[[-13  -6  -5  26  34  -7   3   0 -27  33 -28  -9  17]
 [-15  13 -23  24   8 -20  44  20 -25  20 -48   7  21]
 [-14 -21  -2   2  19  12 -52 -24  42  -2  18   7  14]
 [  4  31 -36  13 -16 -26  55   8   1   0 -47  26  15]
 [ 73  23   2 -16 -22   8   1 -37   6 -17  17  10 -35]]
->
[[-14 -21  -2   2  19  12 -52 -24  42  -2  18   7  14]
 [-13  -6  -5  26  34  -7   3   0 -27  33 -28  -9  17]
 [-15  13 -23  24   8 -20  44  20 -25  20 -48   7  21]
 [ 73  23   2 -16 -22   8   1 -37   6 -17  17  10 -35]
 [  4  31 -36  13 -16 -26  55   8   1   0 -47  26  15]]

[[-34 -36  72 -25  12 -26]
 [-63 -58  11  35 -47  19]
 [-24 -40  77 -19   8 -36]
 [ 34 -50  17 -12  12   4]
 [-66  21  41 -69  15  21]
 [-38 -16  70 -42  -3 -31]
 [ 33 -26   1 -17  -7  -1]
 [ 42 -27   3   1  11  -3]
 [ 51  24 -27  82  48 -32]
 [-35  29 -16 -53  -2  38]
 [ 17 -25   4 -10  -7  -2]]
->
[[-63 -58  11  35 -47  19]
 [ 34 -50  17 -12  12   4]
 [-24 -40  77 -19   8 -36]
 [-34 -36  72 -25  12 -26]
 [ 42 -27   3   1  11  -3]
 [ 33 -26   1 -17  -7  -1]
 [ 17 -25   4 -10  -7  -2]
 [-38 -16  70 -42  -3 -31]
 [-66  21  41 -69  15  21]
 [ 51  24 -27  82  48 -32]
 [-35  29 -16 -53  -2  38]]

[[ 38 -53 -33 -13 -13   3 -13  46 -70  36]
 [ 11   2  -2 -12   9  47 -11 -26  26 -34]
 [ 17  22 -32 -13  20 -27   1  27 -62  29]
 [  8 -14 -22  20 -31  -5 -30   8 -17 -18]
 [-24  12 -49 -19  23  10  33 -35  -7  18]
 [  3  51   2  26 -11  -2 -17  57  40 -14]
 [ 18 -29 -26 -57 -28  -1 -12 -37  -2 -18]
 [  9  55  -2  18 -21  27 -13 -20  11  24]
 [ 20  -7   3  -2 -18 -23  31  14   4  19]]
->
[[ 38 -53 -33 -13 -13   3 -13  46 -70  36]
 [ 18 -29 -26 -57 -28  -1 -12 -37  -2 -18]
 [  8 -14 -22  20 -31  -5 -30   8 -17 -18]
 [ 20  -7   3  -2 -18 -23  31  14   4  19]
 [ 11   2  -2 -12   9  47 -11 -26  26 -34]
 [-24  12 -49 -19  23  10  33 -35  -7  18]
 [ 17  22 -32 -13  20 -27   1  27 -62  29]
 [  3  51   2  26 -11  -2 -17  57  40 -14]
 [  9  55  -2  18 -21  27 -13 -20  11  24]]

[[ 29 -10  12  56]
 [-54 -50 -33  -8]
 [-55 -46  12  -8]
 [ 32  29  12  48]
 [-54 -68  12  -8]]
->
[[-54 -68  12  -8]
 [-54 -50 -33  -8]
 [-55 -46  12  -8]
 [ 29 -10  12  56]
 [ 32  29  12  48]]

[[ 65  65]
 [ 60  67]
 [ 49  20]
 [ 52 -13]
 [ 16  -3]
 [ 62  61]]
->
[[ 52 -13]
 [ 16  -3]
 [ 49  20]
 [ 62  61]
 [ 65  65]
 [ 60  67]]

[[-25   5]
 [-33 -32]
 [ 50  -3]
 [ -1  -6]
 [-62  53]
 [  2 -40]
 [ -5 -39]]
->
[[  2 -40]
 [ -5 -39]
 [-33 -32]
 [ -1  -6]
 [ 50  -3]
 [-25   5]
 [-62  53]]

[[-33   0]
 [ 49  23]
 [-62  56]
 [ 75 -61]
 [-69  48]]
->
[[ 75 -61]
 [-33   0]
 [ 49  23]
 [-69  48]
 [-62  56]]
---
[[-48  -3  66]
 [-15  44  43]
 [ -1 -43  69]
 [ 26  48 -29]]
->
[[ 44  43]
 [-43  69]]

[[ 19 -27  38 -16  52]
 [  0 -25  30  -7   0]
 [-41   0  30  -7   0]
 [ 51  -2  56 -12  65]]
->
[[-25  30]
 [  0  30]]

[[  0   0   2   1]
 [ -6  19  21  26]
 [  4  -1 -12  -4]
 [ -4  49  25  65]]
->
[[ 19  21]
 [ -1 -12]]

[[ 13  -4  10  29  73]
 [-12  21 -14  36   5]
 [-16 -14  -2  18   9]
 [ -3 -13 -12  27  -7]]
->
[[ 21 -14]
 [-14  -2]]

[[-24  71  54 -16]
 [  4  -1  10  49]
 [-57  -5 -29  49]
 [ 71  -5  36  76]]
->
[[ -1  10]
 [ -5 -29]]

[[ 50 -48  29  43]
 [ 56 -15  38 -45]
 [  4 -33 -39 -66]]
->
[[-15  38]
 [-33 -39]]

[[  0   2   3   7  10]
 [ -6   2  19  64  24]
 [ -3   2 -12 -33   5]]
->
[[  2  19]
 [  2 -12]]

[[  0 -35 -15  -3]
 [ 47  79 -35 -55]
 [-20  58  -1  10]]
->
[[ 79 -35]
 [ 58  -1]]
